Here is a tiny trained network, its code and every weight. The questions are about switching its units off for an input and a class, where a switched-off unit gives its printed mean instead of its output.

import numpy as np


def w(rows, s, z=0):
    codes = np.array(rows[::2]) - 128.0
    scale = np.full(codes.shape[1], s)
    scale[-1] = z or s
    return codes * scale


def f(y):
    return np.maximum(y, 0)


def log_softmax(a):
    a = a - a.max(-1, keepdims=True)
    return a - np.log(np.exp(a).sum(-1, keepdims=True))


def net(x, mask):
    res = np.array(x, float).reshape(1, 8) / 4 @ E
    y = f(res @ A[0][:, :-1].T + A[0][:, -1])
    res = res + np.where(mask, y, B[0][:, -1]) @ B[0][:, :-1]
    return log_softmax(res[-1] @ U[:, :-1].T + U[:, -1])


A, B = {}, {}
E = w([
[115,36,27,212],'x0',
[131,133,129,136],'x1',
[119,118,121,113],'x2',
[115,118,125,107],'x3',
[2,189,103,224],'x4',
[116,118,125,113],'x5',
[128,127,129,133],'x6',
[171,165,143,188],'x7',
],0.011)
A[0] = w([
[104,149,229,104,2],'N0',
[90,219,213,72,56],'N1',
[67,251,61,137,50],'N2',
[2,175,119,147,34],'N3',
[135,168,35,116,51],'N4',
[71,116,88,59,239],'N5',
],0.01,0.0063)
B[0] = w([
[83,40,73,179,185],'N0',
[71,56,183,247,254],'N1',
[157,108,163,7,225],'N2',
[211,98,174,65,239],'N3',
[135,2,187,97,138],'N4',
[197,229,46,206,220],'N5',
],0.0087,0.0096)
U = w([
[78,51,126,147,57],'0',
[153,192,152,108,243],'1',
[189,125,185,8,1],'2',
[155,205,146,126,190],'3',
],0.014,0.0079)

Each question gives the input, the list of numbers given to net, and the class t.
The units are the neurons (one row each of A and B). Each row of codes is followed by its name. A weight is (code - 128) times the scale printed after its matrix; where a second scale follows, it is the last column's (A, B and U).
mask holds one flag per neuron, in row order. A switched-off neuron (its flag False) gives its mean, the last column of its row in B, instead of its output. The means were averaged over made-up inputs and are rounded, as every weight is.
A unit's drop is (log p(t) with every unit on - log p(t) with that unit switched off) / (log p(t) with every unit on - log p(t) with every unit switched off).
The circuit of an input: a set's keep is (log p(t) with only the set's units on - log p(t) with every unit switched off) / (log p(t) with every unit on - log p(t) with every unit switched off). Starting from all 6 units, units are removed one at a time, each time the one whose removal leaves the highest keep (on an exact tie, the one counted first), for as long as the keep stays at least 0.8.
units of the circuit, in order: the units of the circuit, biggest drop first
unit that matters most: the unit with the biggest drop
top k neurons: the k neurons with the biggest drops, biggest first
drop when u is switched off: that unit's drop, to one decimal
input [-4,1,-1,6,-4,-5,-4,-6], class 1: units of the circuit, in order => [N5; N2]
input [-2,3,4,3,8,2,-5,1], class 2: units of the circuit, in order => [N2; N3]
input [0,7,-8,1,7,8,-8,-5], class 2: units of the circuit, in order => [N3; N2]
input [-1,0,7,5,6,7,1,-2], class 2: units of the circuit, in order => [N3]
input [4,-8,-4,-3,2,-1,8,-6], class 3: units of the circuit, in order => [N1; N5]
input [2,6,0,6,7,1,4,-3], class 2: units of the circuit, in order => [N3; N2]
input [-1,-2,-8,-3,-1,0,1,-8], class 3: top 3 neurons => [N5; N2; N3]
input [-7,2,7,-4,2,2,-1,6], class 0: units of the circuit, in order => [N1; N0]
input [4,-4,0,6,-3,7,-6,-3], class 1: top 2 neurons => [N1; N5]
input [2,1,6,-3,2,-1,4,-8], class 3: top 2 neurons => [N5; N1]
input [2,5,-1,5,7,1,4,6], class 2: units of the circuit, in order => [N2; N3]
input [6,6,2,-7,6,-4,-1,1], class 1: top 3 neurons => [N1; N0; N3]
input [-8,-4,-3,1,-1,1,-3,-2], class 0: top 2 neurons => [N1; N0]
input [7,8,-3,4,4,-2,-7,-8], class 3: units of the circuit, in order => [N5; N1]
input [-4,3,-1,4,-4,1,-8,6], class 3: unit that matters most => N2
input [2,4,-2,8,-4,6,2,1], class 1: top 2 neurons => [N2; N3]
input [-5,-8,1,-5,-3,4,4,5], class 0: units of the circuit, in order => [N1; N5; N0; N3]
input [3,-1,0,0,-7,-1,-7,-8], class 3: top 3 neurons => [N5; N2; N3]
input [1,-4,4,-8,0,7,0,-7], class 1: top 2 neurons => [N1; N5]
input [-4,5,0,6,8,-2,6,3], class 2: unit that matters most => N2
input [-1,6,1,5,6,-4,-1,-3], class 2: units of the circuit, in order => [N3; N2]
input [-8,-1,-6,-4,8,4,2,7], class 0: top 3 neurons => [N1; N0; N5]
input [-4,4,-1,1,8,5,6,3], class 2: units of the circuit, in order => [N2; N3]
input [5,-8,5,-6,-1,-2,7,-3], class 1: drop when N5 is switched off => 0.1
input [4,2,4,8,-2,-2,-8,1], class 1: drop when N1 is switched off => 0.7
input [2,3,-7,-1,5,-7,2,3], class 2: drop when N2 is switched off => 0.3
input [2,-8,8,8,2,4,0,-8], class 1: units of the circuit, in order => [N5]
input [3,-2,-2,6,0,-3,-5,1], class 1: drop when N2 is switched off => -0.1
